Below is a small trained network, with its code and all its weights. Each question gives an input and a target symbol and asks what happens when units are switched off, that is, made to give their printed mean instead of their output.

import numpy as np


def w(rows, s, z=0):
    codes = np.array(rows[::2]) - 128.0
    scale = np.full(codes.shape[1], s)
    scale[-1] = z or s
    return codes * scale


def f(y):
    return y / 2 * (1 + np.tanh(0.7978845608 * (y + 0.044715 * y**3)))


def softmax(a):
    e = np.exp(a - a.max(-1, keepdims=True))
    return e / e.sum(-1, keepdims=True)


def log_softmax(a):
    a = a - a.max(-1, keepdims=True)
    return a - np.log(np.exp(a).sum(-1, keepdims=True))


def net(x, mask):
    ids = ['αδεηθμξτψ'.index(c) for c in x.split()]
    T = len(ids)
    res = E[ids] + P[:T]
    r = res
    for j in range(2):
        rows = slice(4 * j, 4 * j + 4)
        q, k, v = (r @ M[0][rows].T for M in (Q, K, V))
        z = softmax(np.where(np.tri(T) > 0, q @ k.T / 4**0.5, -1e9)) @ v
        o = O[0][rows]
        res = res + np.where(mask[j], z, o[:, -1]) @ o[:, :-1]
    y = f(res @ A[0][:, :-1].T + A[0][:, -1])
    res = res + np.where(mask[2:14], y, B[0][:, -1]) @ B[0][:, :-1]
    return log_softmax(res[-1] @ U[:, :-1].T + U[:, -1])


Q, K, V, O, A, B = {}, {}, {}, {}, {}, {}
E = w([
[173,173,51,105,83],'α',
[115,54,90,173,232],'δ',
[197,100,73,109,239],'ε',
[86,95,184,246,7],'η',
[144,88,224,194,148],'θ',
[218,143,146,94,112],'μ',
[108,106,185,72,58],'ξ',
[52,59,94,149,81],'τ',
[179,117,92,245,40],'ψ',
],0.012)
P = w([
[73,254,169,132,146],'0',
[91,222,162,129,138],'1',
[106,196,151,130,134],'2',
[116,170,144,130,129],'3',
[125,150,139,128,124],'4',
[133,128,135,127,119],'5',
[142,110,131,127,113],'6',
[147,92,127,124,111],'7',
[154,76,125,123,107],'8',
[162,59,122,121,106],'9',
[166,41,122,122,102],'10',
[174,22,118,123,104],'11',
[171,30,123,123,100],'12',
],0.0084)
Q[0] = w([
[116,207,70,134,194],'head 0',
[86,68,126,151,167],'head 0',
[61,152,121,69,120],'head 0',
[160,98,170,62,129],'head 0',
[7,88,109,53,43],'head 1',
[142,84,99,162,79],'head 1',
[31,147,61,211,171],'head 1',
[125,160,222,177,133],'head 1',
],0.019)
K[0] = w([
[93,204,133,159,197],'head 0',
[84,88,88,129,154],'head 0',
[56,144,194,125,128],'head 0',
[138,107,180,61,130],'head 0',
[14,94,112,66,7],'head 1',
[119,118,52,171,95],'head 1',
[28,183,99,195,193],'head 1',
[131,94,237,182,128],'head 1',
],0.019)
V[0] = w([
[119,89,83,185,101],'head 0',
[49,231,132,173,149],'head 0',
[133,147,100,86,48],'head 0',
[66,103,94,84,136],'head 0',
[105,176,121,128,131],'head 1',
[101,67,130,68,84],'head 1',
[90,128,98,119,98],'head 1',
[160,1,152,87,106],'head 1',
],0.0091)
O[0] = w([
[100,75,109,174,92,193],'head 0',
[26,82,159,3,77,3],'head 0',
[200,50,173,35,95,133],'head 0',
[136,80,96,63,183,30],'head 0',
[160,124,117,188,134,62],'head 1',
[61,226,147,165,126,94],'head 1',
[114,197,95,211,127,56],'head 1',
[21,179,172,12,112,241],'head 1',
],0.0069,0.0023)
A[0] = w([
[45,119,172,99,200,162],'neuron 0',
[72,234,174,120,64,4],'neuron 1',
[133,213,240,128,84,140],'neuron 2',
[185,71,16,198,84,211],'neuron 3',
[107,141,70,136,95,192],'neuron 4',
[214,101,135,122,67,87],'neuron 5',
[172,110,151,212,112,166],'neuron 6',
[226,114,7,156,102,102],'neuron 7',
[124,164,134,118,121,111],'neuron 8',
[228,56,88,193,148,204],'neuron 9',
[140,227,158,34,203,176],'neuron 10',
[146,221,111,84,95,220],'neuron 11',
],0.013,0.0025)
B[0] = w([
[74,157,163,89,131,161],'neuron 0',
[166,73,149,73,28,158],'neuron 1',
[178,111,133,158,237,217],'neuron 2',
[137,173,167,122,231,234],'neuron 3',
[171,86,81,107,93,146],'neuron 4',
[115,83,34,141,143,198],'neuron 5',
[74,149,99,147,93,213],'neuron 6',
[82,20,158,188,133,220],'neuron 7',
[115,128,119,101,121,126],'neuron 8',
[143,180,97,54,62,255],'neuron 9',
[107,216,164,252,65,176],'neuron 10',
[141,126,90,2,147,163],'neuron 11',
],0.018,0.0096)
U = w([
[158,35,102,32,179,6],'α',
[74,221,119,2,189,65],'δ',
[96,241,145,161,63,186],'ε',
[168,26,149,177,92,107],'η',
[112,83,220,156,215,162],'θ',
[241,183,39,117,155,225],'μ',
[211,139,167,42,120,167],'ξ',
[74,102,124,41,50,209],'τ',
[52,111,66,143,126,24],'ψ',
],0.0054,0.0021)

Each question gives the input, a string of symbols that net reads in full, and the target symbol t.
The units are the heads (4 rows each of Q, K, V and O) and the neurons (one row each of A and B). Each row of codes is followed by its name. A weight is (code - 128) times the scale printed after its matrix; where a second scale follows, it is the last column's (O, A, B and U).
mask holds one flag per unit, heads first, then neurons. A switched-off unit (its flag False) gives its mean, the last column of its rows in O or B, instead of its output. The means were averaged over made-up inputs and are rounded, as every weight is.
A unit's drop is (log p(t) with every unit on - log p(t) with that unit switched off) / (log p(t) with every unit on - log p(t) with every unit switched off).
The circuit of an input: a set's keep is (log p(t) with only the set's units on - log p(t) with every unit switched off) / (log p(t) with every unit on - log p(t) with every unit switched off). Starting from the 12 units with the biggest drops (on a tie, the unit counted first), units are removed one at a time, each time the one whose removal leaves the highest keep (on an exact tie, the one counted first), for as long as the keep stays at least 0.8.
circuit, biggest first: the units of the circuit, biggest drop first
top k neurons: the k neurons with the biggest drops, biggest first
which heads matter: for each layer, one digit per head in row order, 1 if its drop is at least 0.15 and else 0, layers parted by /
drop when u is switched off: that unit's drop, to one decimal
input μ η θ, target θ: which heads matter : 10
input α θ θ ε η μ δ θ θ θ ε θ, target ε: circuit, biggest first : [head 0; neuron 6]
input τ ξ θ μ α ψ ψ μ ε, target ε: circuit, biggest first : [head 1; neuron 10; neuron 2]
input θ μ τ μ δ ψ μ μ ψ, target ψ: circuit, biggest first : [neuron 6; neuron 5; head 0]
input ψ ξ θ μ τ α η, target η: circuit, biggest first : [head 1; neuron 9; neuron 1]
input θ ψ θ μ ψ ξ μ θ, target μ: circuit, biggest first : [neuron 7; head 0]
input ξ μ θ η, target η: which heads matter : 10
input α θ θ μ, target μ: circuit, biggest first : [neuron 7; neuron 2; neuron 0]
input μ μ ξ η θ μ δ θ θ τ τ θ, target τ: top neuron : [neuron 3]
input θ ξ η τ θ μ δ μ τ μ ε ε ξ, target ξ: circuit, biggest first : [head 1; neuron 1; neuron 2; neuron 7]
input θ δ ξ θ δ α δ δ ψ μ α α, target α: top 4 neurons : [neuron 7; neuron 10; neuron 11; neuron 3]
input θ μ τ ξ θ η δ μ ε μ θ μ θ, target μ: which heads matter : 11
input ψ μ μ θ ε, target ε: which heads matter : 10
input τ μ ξ ε ξ θ θ ε δ τ ψ α, target α: which heads matter : 00
input θ δ θ ε θ, target ε: which heads matter : 11
input ξ α η μ, target μ: top 2 neurons : [neuron 7; neuron 10]
input ε μ θ ε δ δ δ θ θ α μ ε δ, target δ: drop when neuron 9 is switched off : 3.5
input θ θ η τ θ μ θ ε ψ, target ψ: drop when neuron 6 is switched off : 0.6
input θ δ ψ μ ε δ α ε τ, target τ: drop when head 0 is switched off : -0.2
input θ ε ξ, target ξ: drop when neuron 11 is switched off : 0.3
